Below is a small trained network, with its code and all its weights. Each question gives an input and a target symbol and asks what happens when units are switched off, that is, made to give their printed mean instead of their output.

import numpy as np


def w(rows, s, z=0):
    codes = np.array(rows[::2]) - 128.0
    scale = np.full(codes.shape[1], s)
    scale[-1] = z or s
    return codes * scale


def norm(h):
    return h / np.sqrt((h * h).mean(-1, keepdims=True) + 1e-5)


def softmax(a):
    e = np.exp(a - a.max(-1, keepdims=True))
    return e / e.sum(-1, keepdims=True)


def log_softmax(a):
    a = a - a.max(-1, keepdims=True)
    return a - np.log(np.exp(a).sum(-1, keepdims=True))


def net(x, mask):
    ids = ['Θγηξτω'.index(c) for c in x.split()]
    T = len(ids)
    res = E[ids] + P[:T]
    u = 0
    for l in range(3):
        r = norm(res)
        for j in range(2):
            rows = slice(4 * j, 4 * j + 4)
            q, k, v = (r @ M[l][rows].T for M in (Q, K, V))
            z = softmax(np.where(np.tri(T) > 0, q @ k.T / 4**0.5, -1e9)) @ v
            o = O[l][rows]
            res = res + np.where(mask[u + j], z, o[:, -1]) @ o[:, :-1]
        u += 2
    return log_softmax(norm(res)[-1] @ U[:, :-1].T + U[:, -1])


Q, K, V, O = {}, {}, {}, {}
E = w([
[127,18,87],'Θ',
[75,160,139],'γ',
[76,144,173],'η',
[97,217,191],'ξ',
[60,2,97],'τ',
[61,48,130],'ω',
],0.002)
P = w([
[141,138,128],'0',
[116,152,133],'1',
[130,121,174],'2',
[44,34,100],'3',
[122,145,182],'4',
[17,2,99],'5',
[133,140,189],'6',
],0.0082)
Q[0] = w([
[211,50,176],'L0H0',
[177,61,143],'L0H0',
[254,119,178],'L0H0',
[247,241,214],'L0H0',
[224,54,93],'L0H1',
[140,149,140],'L0H1',
[77,220,157],'L0H1',
[146,57,77],'L0H1',
],0.0067)
K[0] = w([
[174,62,116],'L0H0',
[142,100,122],'L0H0',
[222,102,113],'L0H0',
[254,184,122],'L0H0',
[137,211,148],'L0H1',
[119,111,138],'L0H1',
[114,72,108],'L0H1',
[125,165,125],'L0H1',
],0.0084)
V[0] = w([
[147,73,185],'L0H0',
[176,55,39],'L0H0',
[135,204,144],'L0H0',
[170,107,226],'L0H0',
[164,1,87],'L0H1',
[44,122,150],'L0H1',
[132,152,105],'L0H1',
[114,130,117],'L0H1',
],0.0041)
O[0] = w([
[133,198,89,170],'L0H0',
[97,232,184,39],'L0H0',
[170,36,128,81],'L0H0',
[178,145,83,141],'L0H0',
[197,3,113,144],'L0H1',
[51,120,78,251],'L0H1',
[107,146,148,90],'L0H1',
[113,116,128,136],'L0H1',
],0.0034,0.0015)
Q[1] = w([
[115,113,75],'L1H0',
[79,135,79],'L1H0',
[81,129,95],'L1H0',
[187,129,246],'L1H0',
[116,206,136],'L1H1',
[130,114,130],'L1H1',
[141,77,115],'L1H1',
[133,117,127],'L1H1',
],0.013)
K[1] = w([
[52,83,203],'L1H0',
[71,113,241],'L1H0',
[91,140,231],'L1H0',
[230,170,6],'L1H0',
[253,85,104],'L1H1',
[110,135,134],'L1H1',
[10,151,138],'L1H1',
[107,130,151],'L1H1',
],0.0069)
V[1] = w([
[178,146,28],'L1H0',
[183,236,182],'L1H0',
[143,64,71],'L1H0',
[118,99,254],'L1H0',
[142,154,46],'L1H1',
[135,147,44],'L1H1',
[170,107,165],'L1H1',
[37,142,142],'L1H1',
],0.0043)
O[1] = w([
[37,96,65,10],'L1H0',
[109,3,220,107],'L1H0',
[77,208,66,95],'L1H0',
[192,183,246,253],'L1H0',
[110,41,226,27],'L1H1',
[115,51,213,39],'L1H1',
[87,187,132,120],'L1H1',
[234,115,38,243],'L1H1',
],0.0032,0.0017)
Q[2] = w([
[96,168,105],'L2H0',
[138,76,158],'L2H0',
[174,72,125],'L2H0',
[69,180,136],'L2H0',
[136,173,176],'L2H1',
[50,140,147],'L2H1',
[2,35,34],'L2H1',
[83,169,157],'L2H1',
],0.0072)
K[2] = w([
[120,131,11],'L2H0',
[152,126,165],'L2H0',
[140,160,196],'L2H0',
[133,108,75],'L2H0',
[174,161,171],'L2H1',
[184,79,132],'L2H1',
[64,2,99],'L2H1',
[170,123,137],'L2H1',
],0.0076)
V[2] = w([
[50,83,56],'L2H0',
[87,70,143],'L2H0',
[95,179,133],'L2H0',
[154,160,149],'L2H0',
[180,54,115],'L2H1',
[1,215,157],'L2H1',
[80,177,161],'L2H1',
[91,121,86],'L2H1',
],0.004)
O[2] = w([
[173,35,86,123],'L2H0',
[108,81,147,255],'L2H0',
[148,142,95,72],'L2H0',
[127,177,124,100],'L2H0',
[252,167,105,199],'L2H1',
[46,67,172,133],'L2H1',
[75,109,156,128],'L2H1',
[144,76,118,125],'L2H1',
],0.0039,0.0008)
U = w([
[27,147,254,155],'Θ',
[230,157,132,254],'γ',
[149,43,70,110],'η',
[219,36,250,85],'ξ',
[54,244,93,94],'τ',
[80,131,15,101],'ω',
],0.0093,0.0043)

Each question gives the input, a string of symbols that net reads in full, and the target symbol t.
The units are the heads (4 rows each of Q, K, V and O). Each row of codes is followed by its name. A weight is (code - 128) times the scale printed after its matrix; where a second scale follows, it is the last column's (O and U).
mask holds one flag per head, layer by layer. A switched-off head (its flag False) gives its mean, the last column of its rows in O, instead of its output. The means were averaged over made-up inputs and are rounded, as every weight is.
A unit's drop is (log p(t) with every unit on - log p(t) with that unit switched off) / (log p(t) with every unit on - log p(t) with every unit switched off).
The circuit of an input: a set's keep is (log p(t) with only the set's units on - log p(t) with every unit switched off) / (log p(t) with every unit on - log p(t) with every unit switched off). Starting from all 6 units, units are removed one at a time, each time the one whose removal leaves the highest keep (on an exact tie, the one counted first), for as long as the keep stays at least 0.8.
circuit, biggest first: the units of the circuit, biggest drop first
most important unit: the unit with the biggest drop
which heads matter: for each layer, one digit per head in row order, 1 if its drop is at least 0.15 and else 0, layers parted by /
input τ ω γ ω Θ Θ ξ, target τ: most important unit => L1H0
input γ ω γ, target γ: which heads matter => 11 / 01 / 01
input η Θ Θ Θ Θ γ η, target η: which heads matter => 11 / 10 / 00
input γ τ Θ ξ ξ, target γ: circuit, biggest first => (L0H0, L0H1, L1H1, L2H1)
input Θ η ω, target Θ: which heads matter => 11 / 01 / 00
input γ ω γ η ξ, target γ: circuit, biggest first => (L0H1, L0H0, L1H1, L2H1)
input η Θ ξ η τ τ ω, target η: circuit, biggest first => (L0H0, L1H0, L0H1)
input τ γ η, target τ: which heads matter => 01 / 10 / 00
input γ Θ η Θ Θ ω τ, target γ: circuit, biggest first => (L1H1, L0H0, L2H1)
input γ Θ Θ γ η ξ ω, target γ: circuit, biggest first => (L0H1, L0H0, L1H1, L2H1)
input Θ ξ ω, target Θ: circuit, biggest first => (L0H1, L1H1, L2H1)
input ω Θ η Θ ξ ξ Θ, target ω: which heads matter => 01 / 10 / 00
input γ Θ γ ξ η, target γ: circuit, biggest first => (L0H0, L0H1, L1H1, L2H1)
input τ γ ω, target τ: which heads matter => 11 / 10 / 00
input Θ ξ γ η, target Θ: which heads matter => 11 / 10 / 00
input γ Θ η, target γ: most important unit => L0H0
input τ τ η τ τ Θ γ, target τ: which heads matter => 01 / 10 / 01
input η ω ω Θ Θ ξ Θ, target η: which heads matter => 11 / 10 / 00
input τ τ τ γ γ η τ, target τ: which heads matter => 11 / 10 / 01
input γ Θ Θ, target γ: circuit, biggest first => (L1H1, L0H0, L0H1)
input τ ξ τ Θ η, target τ: circuit, biggest first => (L1H0)
input ω γ Θ η Θ γ η, target ω: circuit, biggest first => (L1H0, L0H1, L0H0)
input η Θ γ ξ ξ γ τ, target η: circuit, biggest first => (L0H0, L1H0, L0H1)
input η Θ τ ω Θ Θ τ, target η: circuit, biggest first => (L1H0, L0H0, L0H1)
input τ ξ Θ, target τ: circuit, biggest first => (L0H1, L1H0)
